Below are the code and all the weights of a small trained network. Each question names an input and a target symbol and asks about switching units off, where a switched-off unit gives its printed mean instead of its output.

import numpy as np


def w(rows, s, z=0):
    codes = np.array(rows[::2]) - 128.0
    scale = np.full(codes.shape[1], s)
    scale[-1] = z or s
    return codes * scale


def norm(h):
    return h / np.sqrt((h * h).mean(-1, keepdims=True) + 1e-5)


def f(y):
    return y / 2 * (1 + np.tanh(0.7978845608 * (y + 0.044715 * y**3)))


def softmax(a):
    e = np.exp(a - a.max(-1, keepdims=True))
    return e / e.sum(-1, keepdims=True)


def log_softmax(a):
    a = a - a.max(-1, keepdims=True)
    return a - np.log(np.exp(a).sum(-1, keepdims=True))


def net(x, mask):
    ids = ['βγεηθλμπστψω'.index(c) for c in x.split()]
    T = len(ids)
    res = E[ids] + P[:T]
    u = 0
    for l in range(2):
        r = norm(res)
        for j in range(2):
            rows = slice(3 * j, 3 * j + 3)
            q, k, v = (r @ M[l][rows].T for M in (Q, K, V))
            z = softmax(np.where(np.tri(T) > 0, q @ k.T / 3**0.5, -1e9)) @ v
            o = O[l][rows]
            res = res + np.where(mask[u + j], z, o[:, -1]) @ o[:, :-1]
        u += 2
        y = f(norm(res) @ A[l][:, :-1].T + A[l][:, -1])
        res = res + np.where(mask[u : u + 12], y, B[l][:, -1]) @ B[l][:, :-1]
        u += 12
    return log_softmax(norm(res)[-1] @ U[:, :-1].T + U[:, -1])


Q, K, V, O, A, B = {}, {}, {}, {}, {}, {}
E = w([
[127,128,53,167,125,181,130],'β',
[168,165,108,75,29,66,189],'γ',
[132,114,193,109,71,200,112],'ε',
[156,112,139,107,48,173,203],'η',
[64,137,4,190,130,131,139],'θ',
[134,170,101,130,241,52,194],'λ',
[181,95,129,117,74,166,199],'μ',
[89,186,39,181,153,166,119],'π',
[87,139,164,157,123,214,213],'σ',
[83,97,168,139,240,181,159],'τ',
[87,157,41,132,126,186,119],'ψ',
[96,136,25,68,95,168,91],'ω',
],0.02)
P = w([
[122,149,172,254,10,20,149],'0',
[174,71,86,107,99,180,211],'1',
[142,95,75,91,120,202,168],'2',
[112,98,80,98,116,206,129],'3',
[88,96,78,97,117,202,96],'4',
[88,106,85,106,118,208,69],'5',
[74,103,93,122,121,210,45],'6',
],0.0081)
Q[0] = w([
[125,117,72,157,163,113,122],'L0H0',
[113,108,222,79,162,209,181],'L0H0',
[105,139,65,124,127,222,103],'L0H0',
[197,150,100,70,178,116,216],'L0H1',
[144,158,197,254,190,124,78],'L0H1',
[176,141,205,107,137,117,51],'L0H1',
],0.0074)
K[0] = w([
[83,93,140,167,146,87,143],'L0H0',
[114,132,187,180,140,230,148],'L0H0',
[66,126,118,184,89,164,137],'L0H0',
[133,152,84,120,145,67,122],'L0H1',
[76,111,143,113,177,138,112],'L0H1',
[165,106,164,125,142,94,2],'L0H1',
],0.0085)
V[0] = w([
[164,200,122,103,191,44,156],'L0H0',
[201,54,25,47,163,94,226],'L0H0',
[144,178,141,138,222,156,132],'L0H0',
[64,138,225,174,94,153,166],'L0H1',
[149,150,82,201,171,36,173],'L0H1',
[198,254,120,173,40,104,130],'L0H1',
],0.0056)
O[0] = w([
[125,116,107,90,174,146,59,137],'L0H0',
[112,92,111,150,116,144,106,224],'L0H0',
[175,141,136,43,108,72,139,174],'L0H0',
[123,209,62,142,121,94,114,107],'L0H1',
[103,111,179,127,73,134,102,255],'L0H1',
[103,183,172,252,195,151,147,145],'L0H1',
],0.011,0.0041)
A[0] = w([
[150,166,105,108,89,123,96,114],'L0N0',
[111,91,250,144,145,153,138,123],'L0N1',
[157,134,117,110,128,52,190,156],'L0N2',
[135,163,168,147,82,157,139,99],'L0N3',
[148,155,152,141,146,83,93,94],'L0N4',
[125,114,93,127,117,77,144,139],'L0N5',
[138,145,88,72,150,145,109,3],'L0N6',
[117,105,149,57,163,118,76,43],'L0N7',
[124,125,122,188,97,195,140,10],'L0N8',
[110,113,156,134,138,88,131,81],'L0N9',
[87,143,107,148,190,115,165,186],'L0N10',
[155,112,214,123,64,140,158,181],'L0N11',
],0.016,0.0043)
B[0] = w([
[188,114,147,208,127,167,204,135],'L0N0',
[177,123,207,60,25,196,124,170],'L0N1',
[124,129,230,102,12,245,181,191],'L0N2',
[141,88,112,91,220,113,151,178],'L0N3',
[102,139,225,191,143,65,43,140],'L0N4',
[151,146,171,84,118,202,92,155],'L0N5',
[146,91,124,134,203,111,106,164],'L0N6',
[89,144,34,139,193,103,172,206],'L0N7',
[145,127,74,62,148,113,80,235],'L0N8',
[111,107,144,129,110,133,79,143],'L0N9',
[179,86,179,72,77,161,117,255],'L0N10',
[142,31,214,2,137,124,205,196],'L0N11',
],0.0088,0.0089)
Q[1] = w([
[110,140,165,114,143,99,128],'L1H0',
[141,162,107,167,26,131,100],'L1H0',
[86,124,71,163,114,206,87],'L1H0',
[97,161,55,160,54,248,90],'L1H1',
[151,101,213,133,115,210,187],'L1H1',
[145,145,184,62,96,105,142],'L1H1',
],0.013)
K[1] = w([
[96,88,71,109,184,232,114],'L1H0',
[166,163,130,191,106,106,98],'L1H0',
[71,176,187,226,169,75,126],'L1H0',
[122,245,194,197,83,87,118],'L1H1',
[239,94,103,71,11,200,164],'L1H1',
[143,59,135,103,126,171,117],'L1H1',
],0.012)
V[1] = w([
[136,192,122,52,128,200,67],'L1H0',
[186,135,76,150,142,180,255],'L1H0',
[92,124,79,181,142,142,111],'L1H0',
[173,44,121,173,82,220,76],'L1H1',
[60,90,73,63,62,137,133],'L1H1',
[58,175,202,119,2,153,173],'L1H1',
],0.0097)
O[1] = w([
[58,145,75,132,132,39,255,212],'L1H0',
[104,176,196,88,123,40,80,210],'L1H0',
[129,175,154,129,63,159,175,2],'L1H0',
[215,55,131,147,65,89,141,215],'L1H1',
[166,162,92,156,72,68,54,207],'L1H1',
[164,131,165,226,147,101,111,246],'L1H1',
],0.011,0.0059)
A[1] = w([
[100,182,104,130,82,140,177,2],'L1N0',
[138,96,133,82,150,63,157,82],'L1N1',
[130,119,251,118,75,160,141,176],'L1N2',
[78,154,64,133,143,120,107,15],'L1N3',
[104,99,158,124,154,162,188,93],'L1N4',
[129,142,175,86,100,128,133,156],'L1N5',
[159,115,55,148,179,135,125,50],'L1N6',
[98,123,96,143,202,164,170,8],'L1N7',
[126,93,142,88,102,156,151,180],'L1N8',
[113,114,170,154,111,154,164,184],'L1N9',
[151,86,167,139,159,144,115,142],'L1N10',
[107,128,141,102,118,184,169,105],'L1N11',
],0.018,0.0032)
B[1] = w([
[21,150,139,140,153,148,119,137],'L1N0',
[84,111,144,180,143,195,56,254],'L1N1',
[236,83,187,3,69,127,172,244],'L1N2',
[175,123,173,85,136,97,167,149],'L1N3',
[212,183,84,135,111,126,136,152],'L1N4',
[121,73,189,147,101,150,149,195],'L1N5',
[88,111,169,124,119,108,164,161],'L1N6',
[133,103,82,83,164,139,122,152],'L1N7',
[127,152,170,142,113,107,123,206],'L1N8',
[166,114,139,101,135,154,130,156],'L1N9',
[87,130,190,125,68,136,114,180],'L1N10',
[185,165,176,184,160,97,117,145],'L1N11',
],0.016,0.014)
U = w([
[175,90,193,67,49,152,135,171],'β',
[90,89,149,177,126,203,13,49],'γ',
[84,84,98,7,189,84,109,7],'ε',
[176,135,53,107,93,100,37,121],'η',
[144,160,29,146,4,205,78,126],'θ',
[117,41,43,138,112,191,188,79],'λ',
[175,108,30,84,75,101,46,76],'μ',
[194,199,90,130,166,204,115,241],'π',
[174,176,132,132,156,78,71,62],'σ',
[133,100,114,181,114,17,142,175],'τ',
[40,188,165,133,85,142,185,132],'ψ',
[69,149,45,81,1,129,144,163],'ω',
],0.0074,0.0018)

Each question gives the input, a string of symbols that net reads in full, and the target symbol t.
The units are the heads (3 rows each of Q, K, V and O) and the neurons (one row each of A and B). Each row of codes is followed by its name. A weight is (code - 128) times the scale printed after its matrix; where a second scale follows, it is the last column's (O, A, B and U).
mask holds one flag per unit, layer by layer, with each layer's heads first. A switched-off unit (its flag False) gives its mean, the last column of its rows in O or B, instead of its output. The means were averaged over made-up inputs and are rounded, as every weight is.
A unit's drop is (log p(t) with every unit on - log p(t) with that unit switched off) / (log p(t) with every unit on - log p(t) with every unit switched off).
The circuit of an input: a set's keep is (log p(t) with only the set's units on - log p(t) with every unit switched off) / (log p(t) with every unit on - log p(t) with every unit switched off). Starting from the 12 units with the biggest drops (on a tie, the unit counted first), units are removed one at a time, each time the one whose removal leaves the highest keep (on an exact tie, the one counted first), for as long as the keep stays at least 0.8.
units of the circuit, in order: the units of the circuit, biggest drop first
most important unit: the unit with the biggest drop
k most important neurons: the k neurons with the biggest drops, biggest first
top k neurons in layer l: the k neurons of layer l with the biggest drops, biggest first
heads that matter: for each layer, one digit per head in row order, 1 if its drop is at least 0.15 and else 0, layers parted by /
input ω θ τ ψ μ π, target ω: top 2 neurons in layer 0	L0N11; L0N8
input ω λ τ ε β σ σ, target γ: units of the circuit, in order	L0H1; L0N2; L1N2
input λ θ λ λ τ λ τ, target γ: top 2 neurons in layer 0	L0N1; L0N8
input σ λ λ ε λ γ λ, target ε: heads that matter	10 / 01
input π ψ τ σ λ σ, target γ: 4 most important neurons	L1N1; L0N2; L1N2; L0N8
input τ λ ε η ε, target γ: 4 most important neurons	L1N2; L1N1; L0N2; L0N10
input ω η λ ε λ β, target ω: heads that matter	11 / 11
input τ λ λ β μ τ λ, target ε: units of the circuit, in order	L0H0; L0N7; L1H1; L1N2
input τ θ τ τ λ λ θ, target τ: heads that matter	00 / 01
input ε π ψ π ε, target γ: units of the circuit, in order	L0H1; L1N2; L0N2; L0N10
input ψ θ σ ψ λ ψ, target ψ: most important unit	L1H0
input θ η τ τ μ λ ψ, target θ: 2 most important neurons	L1N2; L1N1
input ψ τ θ, target ψ: top 2 neurons in layer 0	L0N8; L0N11
input ε τ π, target ε: 3 most important neurons	L0N11; L0N2; L0N3
input σ π τ λ ω, target σ: heads that matter	01 / 11
input ε π β, target ε: heads that matter	11 / 01
input γ ε π, target γ: units of the circuit, in order	L1N2
input θ λ β, target θ: heads that matter	01 / 10
input γ μ θ, target γ: 2 most important neurons	L1N2; L0N10
input λ λ γ ψ, target λ: heads that matter	10 / 10
input γ μ τ λ β γ ω, target γ: 2 most important neurons	L1N2; L0N7
input μ λ ψ, target μ: top 2 neurons in layer 1	L1N1; L1N2
input ψ η ω, target ψ: heads that matter	01 / 10
input ψ β ε β τ β ω, target ψ: 3 most important neurons	L0N8; L1N0; L1N2
